Below are the code and all the weights of a small trained network. Each question names an input and a class and asks about switching units off, where a switched-off unit gives its printed mean instead of its output.

import numpy as np


def w(rows, s, z=0):
    codes = np.array(rows[::2]) - 128.0
    scale = np.full(codes.shape[1], s)
    scale[-1] = z or s
    return codes * scale


def f(y):
    return y / 2 * (1 + np.tanh(0.7978845608 * (y + 0.044715 * y**3)))


def log_softmax(a):
    a = a - a.max(-1, keepdims=True)
    return a - np.log(np.exp(a).sum(-1, keepdims=True))


def net(x, mask):
    res = np.array(x, float).reshape(1, 8) / 4 @ E
    y = f(res @ A[0][:, :-1].T + A[0][:, -1])
    res = res + np.where(mask, y, B[0][:, -1]) @ B[0][:, :-1]
    return log_softmax(res[-1] @ U[:, :-1].T + U[:, -1])


A, B = {}, {}
E = w([
[57,100,208,107,90,112,221,182,202,52,64,130],'x0',
[253,37,115,190,64,127,191,178,100,171,86,160],'x1',
[135,160,170,188,162,252,180,117,60,83,110,47],'x2',
[79,113,201,254,209,47,109,98,92,130,92,188],'x3',
[196,142,219,101,204,199,87,179,195,141,132,179],'x4',
[188,165,166,103,143,64,184,150,69,46,239,151],'x5',
[105,34,192,89,136,159,177,23,129,185,191,136],'x6',
[77,67,52,137,233,119,183,232,138,175,181,92],'x7',
],0.006)
A[0] = w([
[178,181,203,116,15,114,73,13,111,87,75,194,72],'neuron 1',
[205,167,66,163,143,145,60,72,72,205,187,115,103],'neuron 2',
[187,149,152,120,135,79,196,135,88,72,208,174,100],'neuron 3',
[111,100,70,154,188,130,173,175,156,170,178,114,38],'neuron 4',
[78,107,159,95,81,81,181,176,210,107,100,170,62],'neuron 5',
[189,132,48,143,175,145,17,76,36,213,197,141,126],'neuron 6',
[231,142,205,105,234,218,61,193,167,162,124,184,181],'neuron 7',
[77,96,164,105,87,104,221,165,162,85,75,132,80],'neuron 8',
[72,128,50,170,66,67,162,77,56,109,119,55,115],'neuron 9',
[237,54,129,185,64,116,171,191,111,150,60,160,7],'neuron 10',
[91,130,182,129,112,153,214,151,144,61,83,100,77],'neuron 11',
[150,133,153,206,131,213,169,143,87,102,126,54,77],'neuron 12',
[98,124,173,233,207,66,134,66,119,134,101,166,76],'neuron 13',
[77,93,96,165,109,178,75,93,181,227,36,120,120],'neuron 14',
[135,146,153,173,156,203,160,116,71,95,107,51,111],'neuron 15',
[151,147,72,29,82,170,130,127,145,120,153,66,52],'neuron 16',
[143,215,59,146,149,108,54,225,121,57,61,115,140],'neuron 17',
[83,97,181,98,110,116,187,155,192,65,73,110,64],'neuron 18',
[128,206,83,158,128,97,113,254,152,51,71,115,140],'neuron 19',
[70,113,58,156,54,79,175,101,60,124,105,45,119],'neuron 20',
[204,60,137,168,81,127,182,148,121,167,110,144,60],'neuron 21',
[63,86,117,154,110,178,73,101,188,197,40,106,98],'neuron 22',
[90,87,98,132,189,129,162,200,123,167,160,104,37],'neuron 23',
[135,108,103,85,97,32,70,129,179,165,151,184,98],'neuron 24',
[19,201,147,82,176,129,59,135,155,91,158,84,95],'neuron 25',
[116,86,81,130,204,114,169,174,151,151,153,90,28],'neuron 26',
[112,62,162,83,141,156,169,41,115,169,166,149,139],'neuron 27',
[109,122,96,61,119,36,96,136,173,148,133,199,101],'neuron 28',
[77,121,179,228,184,57,86,103,73,135,114,163,86],'neuron 29',
[191,178,172,138,20,166,90,22,133,93,72,156,108],'neuron 30',
[151,118,87,41,100,176,136,159,149,125,151,70,52],'neuron 31',
[183,143,207,101,202,202,105,193,222,130,122,180,135],'neuron 32',
[83,81,175,87,162,134,160,53,149,176,194,96,86],'neuron 33',
[99,182,154,155,168,224,155,110,80,91,128,58,120],'neuron 34',
[220,65,121,171,94,109,167,158,100,146,111,164,78],'neuron 35',
[109,47,162,90,140,150,166,60,136,166,177,137,109],'neuron 36',
[169,126,168,126,133,63,175,152,75,67,234,165,103],'neuron 37',
[125,148,149,177,157,216,162,127,68,104,124,54,108],'neuron 38',
[149,150,90,25,62,183,137,123,133,141,161,88,60],'neuron 39',
[94,84,86,156,184,129,150,193,136,142,169,123,54],'neuron 40',
[96,87,96,162,118,192,89,116,181,189,15,92,142],'neuron 41',
[113,91,102,90,95,54,88,159,173,165,161,214,123],'neuron 42',
[94,39,181,93,129,150,183,57,150,159,157,131,130],'neuron 43',
[220,58,129,149,58,126,166,160,117,130,85,127,18],'neuron 44',
[146,159,164,89,149,84,157,139,81,60,218,136,94],'neuron 45',
[138,186,77,159,140,95,64,207,110,87,79,106,87],'neuron 46',
[15,197,152,32,167,104,63,67,153,64,149,78,7],'neuron 47',
[106,55,177,86,143,146,169,57,117,151,198,136,128],'neuron 48',
],0.0057,0.002)
B[0] = w([
[44,68,123,227,196,120,19,236,162,58,234,38,234],'neuron 1',
[94,199,223,107,177,71,207,71,211,81,32,25,229],'neuron 2',
[79,205,84,50,138,160,149,190,56,89,152,134,213],'neuron 3',
[67,103,141,186,162,125,84,155,155,84,177,67,171],'neuron 4',
[142,139,178,103,196,103,138,92,122,133,66,60,188],'neuron 5',
[117,217,225,103,172,75,227,79,199,83,30,37,254],'neuron 6',
[48,76,112,89,36,1,181,54,159,96,177,201,250],'neuron 7',
[125,187,183,111,174,98,186,67,186,127,68,75,196],'neuron 8',
[78,65,115,95,57,34,171,70,161,92,173,206,222],'neuron 9',
[107,165,39,176,224,190,116,14,118,204,158,159,220],'neuron 10',
[141,140,164,94,185,91,141,99,128,139,68,56,190],'neuron 11',
[166,56,133,68,164,85,61,112,80,178,105,136,198],'neuron 12',
[225,74,71,129,107,232,199,230,208,35,40,219,213],'neuron 13',
[68,228,111,30,114,159,152,204,46,86,156,145,221],'neuron 14',
[180,21,154,44,154,62,57,151,74,175,90,122,198],'neuron 15',
[212,80,93,146,125,197,183,188,200,71,48,207,204],'neuron 16',
[180,144,192,197,24,133,119,111,119,196,150,127,231],'neuron 17',
[110,203,172,133,199,110,181,82,159,110,76,72,191],'neuron 18',
[184,164,211,215,19,155,119,120,98,204,148,107,224],'neuron 19',
[56,74,129,106,49,37,170,70,154,113,167,186,221],'neuron 20',
[141,185,60,170,187,188,116,59,116,180,154,142,192],'neuron 21',
[90,215,87,52,123,165,145,184,49,94,165,139,210],'neuron 22',
[86,90,131,201,151,113,55,174,164,83,204,56,173],'neuron 23',
[181,42,166,47,173,90,74,157,72,192,92,102,182],'neuron 24',
[156,134,45,182,197,197,131,15,123,222,170,182,211],'neuron 25',
[73,87,136,221,161,125,52,173,174,79,203,54,168],'neuron 26',
[176,165,197,194,42,161,112,162,109,165,129,126,197],'neuron 27',
[194,35,159,67,173,118,39,136,63,207,70,117,178],'neuron 28',
[223,65,61,146,114,217,214,235,217,32,7,231,210],'neuron 29',
[55,69,127,199,178,117,42,196,157,58,201,45,225],'neuron 30',
[180,76,94,167,124,176,158,193,200,38,94,176,187],'neuron 31',
[50,89,109,98,57,11,178,56,153,101,182,183,223],'neuron 32',
[178,144,167,191,62,150,127,107,120,186,145,136,192],'neuron 33',
[172,48,123,72,160,105,62,120,82,189,97,138,208],'neuron 34',
[105,170,65,150,205,169,141,61,113,170,157,156,200],'neuron 35',
[164,158,162,177,49,150,118,147,115,171,136,108,191],'neuron 36',
[86,210,103,51,128,157,147,196,68,100,138,142,222],'neuron 37',
[174,23,151,30,150,62,66,140,67,168,82,125,203],'neuron 38',
[201,55,70,141,136,215,189,214,220,37,36,207,204],'neuron 39',
[86,108,131,198,149,147,76,178,175,76,187,80,167],'neuron 40',
[78,220,96,40,104,130,144,199,46,99,178,151,220],'neuron 41',
[181,65,161,52,165,105,54,145,64,187,65,84,184],'neuron 42',
[160,171,184,175,62,136,130,143,112,163,127,112,204],'neuron 43',
[129,134,51,178,209,192,109,52,145,172,141,157,192],'neuron 44',
[85,210,80,79,145,172,133,162,67,106,144,148,198],'neuron 45',
[205,155,198,174,39,146,143,116,119,183,144,128,192],'neuron 46',
[160,130,9,202,230,229,108,14,125,214,160,176,214],'neuron 47',
[169,167,187,188,52,150,125,152,107,180,136,140,202],'neuron 48',
],0.0054,0.0057)
U = w([
[191,86,91,137,124,188,168,204,206,68,49,201,1],'0',
[131,160,55,164,201,182,118,22,123,190,161,154,67],'1',
[74,92,138,183,153,118,62,196,161,82,207,33,70],'2',
[176,49,151,40,150,88,73,138,57,179,79,107,117],'3',
[120,212,188,101,165,91,188,78,185,109,52,35,108],'4',
[87,234,101,47,109,152,145,204,37,103,164,149,236],'5',
[181,171,189,194,8,142,126,132,113,187,148,120,248],'6',
[71,81,111,97,50,40,167,59,166,104,178,199,227],'7',
],0.011,0.0008)

Each question gives the input, the list of numbers given to net, and the class t.
The units are the neurons (one row each of A and B). Each row of codes is followed by its name. A weight is (code - 128) times the scale printed after its matrix; where a second scale follows, it is the last column's (A, B and U).
mask holds one flag per neuron, in row order. A switched-off neuron (its flag False) gives its mean, the last column of its row in B, instead of its output. The means were averaged over made-up inputs and are rounded, as every weight is.
A unit's drop is (log p(t) with every unit on - log p(t) with that unit switched off) / (log p(t) with every unit on - log p(t) with every unit switched off).
The circuit of an input: a set's keep is (log p(t) with only the set's units on - log p(t) with every unit switched off) / (log p(t) with every unit on - log p(t) with every unit switched off). Starting from the 12 units with the biggest drops (on a tie, the unit counted first), units are removed one at a time, each time the one whose removal leaves the highest keep (on an exact tie, the one counted first), for as long as the keep stays at least 0.8.
units of the circuit, in order: the units of the circuit, biggest drop first
top k neurons: the k neurons with the biggest drops, biggest first
drop of u: that unit's drop, to one decimal
input [0,7,-3,-6,-1,-5,8,-8], class 2: units of the circuit, in order : neuron 1
input [0,6,-5,4,-6,4,-6,-4], class 1: top 4 neurons : neuron 10; neuron 35; neuron 44; neuron 7
input [-5,5,-5,-5,3,-6,-8,7], class 6: units of the circuit, in order : neuron 17; neuron 19
input [7,2,2,-3,8,-5,5,5], class 7: top 2 neurons : neuron 32; neuron 7
input [-5,-2,1,8,-7,-6,-4,-8], class 0: top 2 neurons : neuron 29; neuron 13
input [-4,6,8,2,-2,-5,6,4], class 3: top 3 neurons : neuron 38; neuron 15; neuron 12
input [4,-3,-6,-7,0,-6,6,1], class 0: top 2 neurons : neuron 39; neuron 16
input [0,0,-6,-7,3,-7,8,-6], class 6: top 2 neurons : neuron 27; neuron 43
input [-7,4,-6,5,3,8,5,-2], class 5: top 3 neurons : neuron 37; neuron 3; neuron 45
input [-1,-7,6,0,5,7,-6,-3], class 1: top 2 neurons : neuron 47; neuron 25
input [4,5,-5,-4,-2,-8,-7,0], class 5: units of the circuit, in order : neuron 41; neuron 14
input [-6,4,2,-7,5,-6,3,3], class 0: top 2 neurons : neuron 39; neuron 31
input [7,2,2,-7,4,-8,-8,1], class 5: top 3 neurons : neuron 41; neuron 22; neuron 14
input [-2,3,2,7,-8,-3,0,3], class 7: units of the circuit, in order : neuron 9
input [7,1,-1,-6,-1,-2,-8,5], class 6: top 2 neurons : neuron 19; neuron 17
input [-4,-3,1,-2,2,-1,5,-4], class 6: units of the circuit, in order : neuron 27; neuron 48
input [3,5,3,3,8,-6,-3,5], class 7: units of the circuit, in order : neuron 7; neuron 32
input [-6,6,-1,-2,1,-6,8,6], class 6: top 2 neurons : neuron 27; neuron 36
input [-5,2,3,0,-5,-2,-2,4], class 4: top 2 neurons : neuron 6; neuron 2
input [-2,8,3,-7,2,-5,-2,-2], class 1: units of the circuit, in order : neuron 10
input [-5,-5,2,6,-2,-7,2,1], class 5: top 2 neurons : neuron 14; neuron 22
input [-5,0,6,-1,6,6,-3,4], class 3: drop of neuron 28 : -0.1
input [-4,-7,6,3,1,5,-5,1], class 1: drop of neuron 18 : 0.0
input [-5,0,-6,1,-5,6,8,-6], class 6: drop of neuron 33 : 0.1
input [6,-8,-5,6,-3,4,0,5], class 1: drop of neuron 25 : 0.3
